Here is a tiny trained network, its code and every weight. The questions are about switching its units off for an input and a target symbol, where a switched-off unit gives its printed mean instead of its output.

import numpy as np


def w(rows, s, z=0):
    codes = np.array(rows[::2]) - 128.0
    scale = np.full(codes.shape[1], s)
    scale[-1] = z or s
    return codes * scale


def norm(h):
    return h / np.sqrt((h * h).mean(-1, keepdims=True) + 1e-5)


def f(y):
    return np.maximum(y, 0)


def softmax(a):
    e = np.exp(a - a.max(-1, keepdims=True))
    return e / e.sum(-1, keepdims=True)


def log_softmax(a):
    a = a - a.max(-1, keepdims=True)
    return a - np.log(np.exp(a).sum(-1, keepdims=True))


def net(x, mask):
    ids = ['βγδεζθτψω'.index(c) for c in x.split()]
    T = len(ids)
    res = E[ids] + P[:T]
    u = 0
    for l in range(3):
        q, k, v = (norm(res) @ M[l].T for M in (Q, K, V))
        z = softmax(np.where(np.tri(T) > 0, q @ k.T / 2**0.5, -1e9)) @ v
        res = res + np.where(mask[u], z, O[l][:, -1]) @ O[l][:, :-1]
        u += 1
        y = f(norm(res) @ A[l][:, :-1].T + A[l][:, -1])
        res = res + np.where(mask[u : u + 16], y, B[l][:, -1]) @ B[l][:, :-1]
        u += 16
    return log_softmax(norm(res)[-1] @ U[:, :-1].T + U[:, -1])


Q, K, V, O, A, B = {}, {}, {}, {}, {}, {}
E = w([
[103,179,81,147,98,83],'β',
[114,185,87,170,120,93],'γ',
[119,62,37,90,45,138],'δ',
[75,92,52,81,46,63],'ε',
[156,111,64,170,88,152],'ζ',
[145,177,62,144,117,92],'θ',
[55,38,128,207,89,184],'τ',
[254,107,133,157,198,195],'ψ',
[141,135,216,126,166,50],'ω',
],0.0093)
P = w([
[104,115,115,184,185,135],'0',
[150,42,84,216,127,50],'1',
[167,206,114,183,61,123],'2',
[89,139,109,121,175,181],'3',
[175,32,88,194,125,50],'4',
[174,216,146,109,34,147],'5',
[100,132,115,8,177,193],'6',
[196,91,123,169,104,44],'7',
],0.011)
Q[0] = w([
[56,215,162,132,69,226],'0.h1',
[168,67,162,82,251,96],'0.h1',
],0.018)
K[0] = w([
[69,116,20,167,200,109],'0.h1',
[192,107,251,127,159,74],'0.h1',
],0.021)
V[0] = w([
[149,143,158,1,162,80],'0.h1',
[21,110,150,188,34,128],'0.h1',
],0.0063)
O[0] = w([
[103,14,40,166,221,79,1],'0.h1',
[54,254,140,172,38,85,187],'0.h1',
],0.0036,0.0059)
A[0] = w([
[121,92,117,116,64,122,71],'0.n1',
[87,89,218,74,211,51,4],'0.n2',
[90,129,136,99,177,187,147],'0.n3',
[104,116,112,118,160,117,56],'0.n4',
[8,142,174,124,171,114,123],'0.n5',
[72,100,90,107,121,126,74],'0.n6',
[72,160,139,56,140,144,96],'0.n7',
[84,177,198,139,233,131,162],'0.n8',
[112,170,43,104,165,66,131],'0.n9',
[130,125,135,126,127,130,84],'0.n10',
[91,126,131,93,190,160,169],'0.n11',
[122,129,133,122,130,130,66],'0.n12',
[63,175,68,122,121,173,112],'0.n13',
[135,132,145,116,121,107,88],'0.n14',
[93,44,191,172,149,132,38],'0.n15',
[160,46,132,124,195,111,45],'0.n16',
],0.011,0.0035)
B[0] = w([
[164,160,104,171,144,126,202],'0.n1',
[43,94,252,117,9,122,185],'0.n2',
[122,156,145,81,118,175,190],'0.n3',
[102,127,138,149,161,119,135],'0.n4',
[36,94,80,121,178,147,191],'0.n5',
[113,152,78,109,128,132,160],'0.n6',
[147,133,116,73,107,120,189],'0.n7',
[165,112,151,132,230,197,201],'0.n8',
[194,68,68,114,85,144,211],'0.n9',
[118,123,119,128,131,118,128],'0.n10',
[112,128,145,83,161,183,186],'0.n11',
[129,130,130,136,131,118,128],'0.n12',
[196,165,105,114,200,211,254],'0.n13',
[142,147,152,130,119,120,137],'0.n14',
[130,153,144,235,125,148,185],'0.n15',
[238,39,144,147,124,75,190],'0.n16',
],0.016,0.0051)
Q[1] = w([
[176,43,113,135,80,103],'1.h1',
[252,156,98,143,73,165],'1.h1',
],0.029)
K[1] = w([
[124,164,154,88,154,36],'1.h1',
[125,137,164,2,147,163],'1.h1',
],0.031)
V[1] = w([
[165,125,16,96,180,106],'1.h1',
[9,174,50,148,130,116],'1.h1',
],0.016)
O[1] = w([
[246,170,60,131,236,104,235],'1.h1',
[24,229,197,117,241,3,3],'1.h1',
],0.007,0.0071)
A[1] = w([
[157,130,95,58,50,72,154],'1.n1',
[117,9,117,108,195,15,83],'1.n2',
[111,32,68,175,126,103,100],'1.n3',
[21,137,159,98,78,181,58],'1.n4',
[61,37,58,144,48,109,27],'1.n5',
[132,57,110,202,84,31,100],'1.n6',
[86,221,86,89,165,199,123],'1.n7',
[125,176,154,136,81,141,135],'1.n8',
[169,111,216,127,157,96,99],'1.n9',
[52,107,15,106,82,10,60],'1.n10',
[81,53,160,120,61,84,61],'1.n11',
[58,115,167,185,110,97,172],'1.n12',
[136,120,122,229,107,97,138],'1.n13',
[84,106,158,248,150,123,4],'1.n14',
[27,99,157,121,142,146,76],'1.n15',
[126,206,93,169,72,74,130],'1.n16',
],0.012,0.0032)
B[1] = w([
[120,137,172,172,164,175,194],'1.n1',
[175,26,109,194,137,151,151],'1.n2',
[127,110,124,112,190,53,196],'1.n3',
[217,252,156,107,108,181,171],'1.n4',
[156,138,187,92,133,16,192],'1.n5',
[144,205,184,138,177,121,219],'1.n6',
[143,39,135,132,130,32,254],'1.n7',
[149,104,142,103,149,114,161],'1.n8',
[147,99,78,140,79,132,153],'1.n9',
[112,145,29,190,51,148,156],'1.n10',
[73,4,157,155,121,105,182],'1.n11',
[145,86,52,159,153,100,171],'1.n12',
[150,193,158,111,75,130,213],'1.n13',
[100,88,71,195,94,137,169],'1.n14',
[176,187,126,23,146,192,156],'1.n15',
[86,143,198,112,73,138,204],'1.n16',
],0.022,0.0069)
Q[2] = w([
[219,170,110,196,139,69],'2.h1',
[160,162,186,184,4,67],'2.h1',
],0.024)
K[2] = w([
[158,74,77,4,131,133],'2.h1',
[109,78,76,88,148,219],'2.h1',
],0.026)
V[2] = w([
[177,177,5,65,80,98],'2.h1',
[248,111,222,156,132,73],'2.h1',
],0.014)
O[2] = w([
[40,178,40,89,3,15,153],'2.h1',
[102,88,61,20,152,224,248],'2.h1',
],0.0065,0.013)
A[2] = w([
[87,111,93,50,94,100,175],'2.n1',
[94,121,46,61,126,160,123],'2.n2',
[77,43,229,147,121,54,116],'2.n3',
[140,45,143,149,119,181,130],'2.n4',
[83,49,100,162,125,198,156],'2.n5',
[145,165,162,158,82,167,121],'2.n6',
[74,94,99,40,95,183,127],'2.n7',
[93,82,209,92,147,180,4],'2.n8',
[120,112,136,85,129,126,125],'2.n9',
[189,135,142,117,137,121,71],'2.n10',
[54,7,40,116,187,149,142],'2.n11',
[69,156,101,7,154,189,89],'2.n12',
[187,54,143,81,142,156,88],'2.n13',
[121,197,108,158,161,107,101],'2.n14',
[55,150,162,182,55,137,83],'2.n15',
[67,193,154,103,168,76,49],'2.n16',
],0.018,0.0045)
B[2] = w([
[118,157,160,131,164,163,164],'2.n1',
[84,147,158,140,87,148,193],'2.n2',
[96,64,151,59,26,123,207],'2.n3',
[71,156,105,92,146,115,198],'2.n4',
[49,116,73,98,143,94,171],'2.n5',
[109,115,139,161,153,91,176],'2.n6',
[164,59,111,123,181,155,183],'2.n7',
[189,212,108,185,140,120,164],'2.n8',
[145,120,112,145,129,143,152],'2.n9',
[142,102,76,100,132,138,187],'2.n10',
[3,66,101,175,190,113,216],'2.n11',
[194,80,169,129,161,178,186],'2.n12',
[106,131,172,190,131,102,248],'2.n13',
[92,123,162,107,127,172,166],'2.n14',
[176,145,184,172,150,137,163],'2.n15',
[143,132,132,133,151,53,140],'2.n16',
],0.041,0.013)
U = w([
[2,93,85,177,171,109,160],'β',
[168,65,189,127,198,226,117],'γ',
[74,210,166,74,106,216,116],'δ',
[109,163,50,213,29,176,135],'ε',
[103,191,153,60,187,14,69],'ζ',
[200,122,34,62,124,146,186],'θ',
[133,197,227,244,124,97,98],'τ',
[216,50,78,217,135,21,1],'ψ',
[119,62,192,86,31,95,192],'ω',
],0.0088,0.0033)

Each question gives the input, a string of symbols that net reads in full, and the target symbol t.
The units are the heads (2 rows each of Q, K, V and O) and the neurons (one row each of A and B). Each row of codes is followed by its name. A weight is (code - 128) times the scale printed after its matrix; where a second scale follows, it is the last column's (O, A, B and U).
mask holds one flag per unit, layer by layer, with each layer's heads first. A switched-off unit (its flag False) gives its mean, the last column of its rows in O or B, instead of its output. The means were averaged over made-up inputs and are rounded, as every weight is.
A unit's drop is (log p(t) with every unit on - log p(t) with that unit switched off) / (log p(t) with every unit on - log p(t) with every unit switched off).
The circuit of an input: a set's keep is (log p(t) with only the set's units on - log p(t) with every unit switched off) / (log p(t) with every unit on - log p(t) with every unit switched off). Starting from the 12 units with the biggest drops (on a tie, the unit counted first), units are removed one at a time, each time the one whose removal leaves the highest keep (on an exact tie, the one counted first), for as long as the keep stays at least 0.8.
units of the circuit, in order: the units of the circuit, biggest drop first
most important unit: the unit with the biggest drop
top k neurons: the k neurons with the biggest drops, biggest first
top k neurons in layer l: the k neurons of layer l with the biggest drops, biggest first
input ω ω τ, target τ: most important unit => 1.n4
input ζ τ τ, target γ: top 2 neurons in layer 1 => [1.n11, 1.n1]
input τ δ β ω ω, target ω: units of the circuit, in order => [2.n3, 0.n2]
input δ ζ β ω ω ω δ θ, target ω: units of the circuit, in order => [0.n13, 1.h1, 1.n5, 2.n3]
input ω δ γ δ ω τ, target δ: top 4 neurons in layer 2 => [2.n11, 2.n13, 2.n1, 2.n3]
input β τ ψ δ τ γ γ γ, target γ: units of the circuit, in order => [1.n7, 2.n11]
input ω τ δ, target τ: top 2 neurons => [0.n8, 0.n2]
input β δ τ ψ τ, target ψ: top 2 neurons in layer 2 => [2.n3, 2.n11]
input τ τ τ ε ω, target ω: units of the circuit, in order => [0.n2, 2.n3]
input γ β ω, target ψ: top 3 neurons in layer 0 => [0.n8, 0.n5, 0.n2]
input ω ψ δ δ δ, target δ: top 2 neurons in layer 2 => [2.n14, 2.n11]
input τ δ τ, target ω: top 2 neurons in layer 0 => [0.n2, 0.n5]
input τ ω ζ θ δ τ, target ε: top 2 neurons => [2.n11, 1.n11]
input θ ψ ε ζ τ θ, target γ: top 2 neurons => [1.n7, 0.n13]
input ζ ω τ ζ τ δ, target γ: most important unit => 2.h1
input τ τ ψ, target ω: top 4 neurons => [0.n13, 0.n2, 2.n3, 0.n5]
input ζ ω θ τ δ, target τ: top 4 neurons in layer 0 => [0.n5, 0.n8, 0.n1, 0.n2]
input β ζ β, target θ: top 2 neurons => [0.n5, 0.n2]
input γ τ γ β β, target θ: top 3 neurons => [2.n13, 0.n9, 0.n2]
input γ β ζ θ ω θ, target ε: most important unit => 1.h1
input ε τ ε, target ζ: top 2 neurons in layer 0 => [0.n5, 0.n16]
input ζ ω ζ τ β τ, target ω: top 2 neurons => [0.n5, 2.n3]
input ω ε γ ζ ψ, target ψ: top 2 neurons in layer 0 => [0.n15, 0.n13]
input τ γ ω τ τ β, target ω: top 2 neurons => [2.n3, 1.n7]
input γ τ ζ, target ψ: top 2 neurons => [0.n8, 0.n5]
input δ τ ε θ ω ζ, target ε: top 2 neurons in layer 0 => [0.n2, 0.n9]
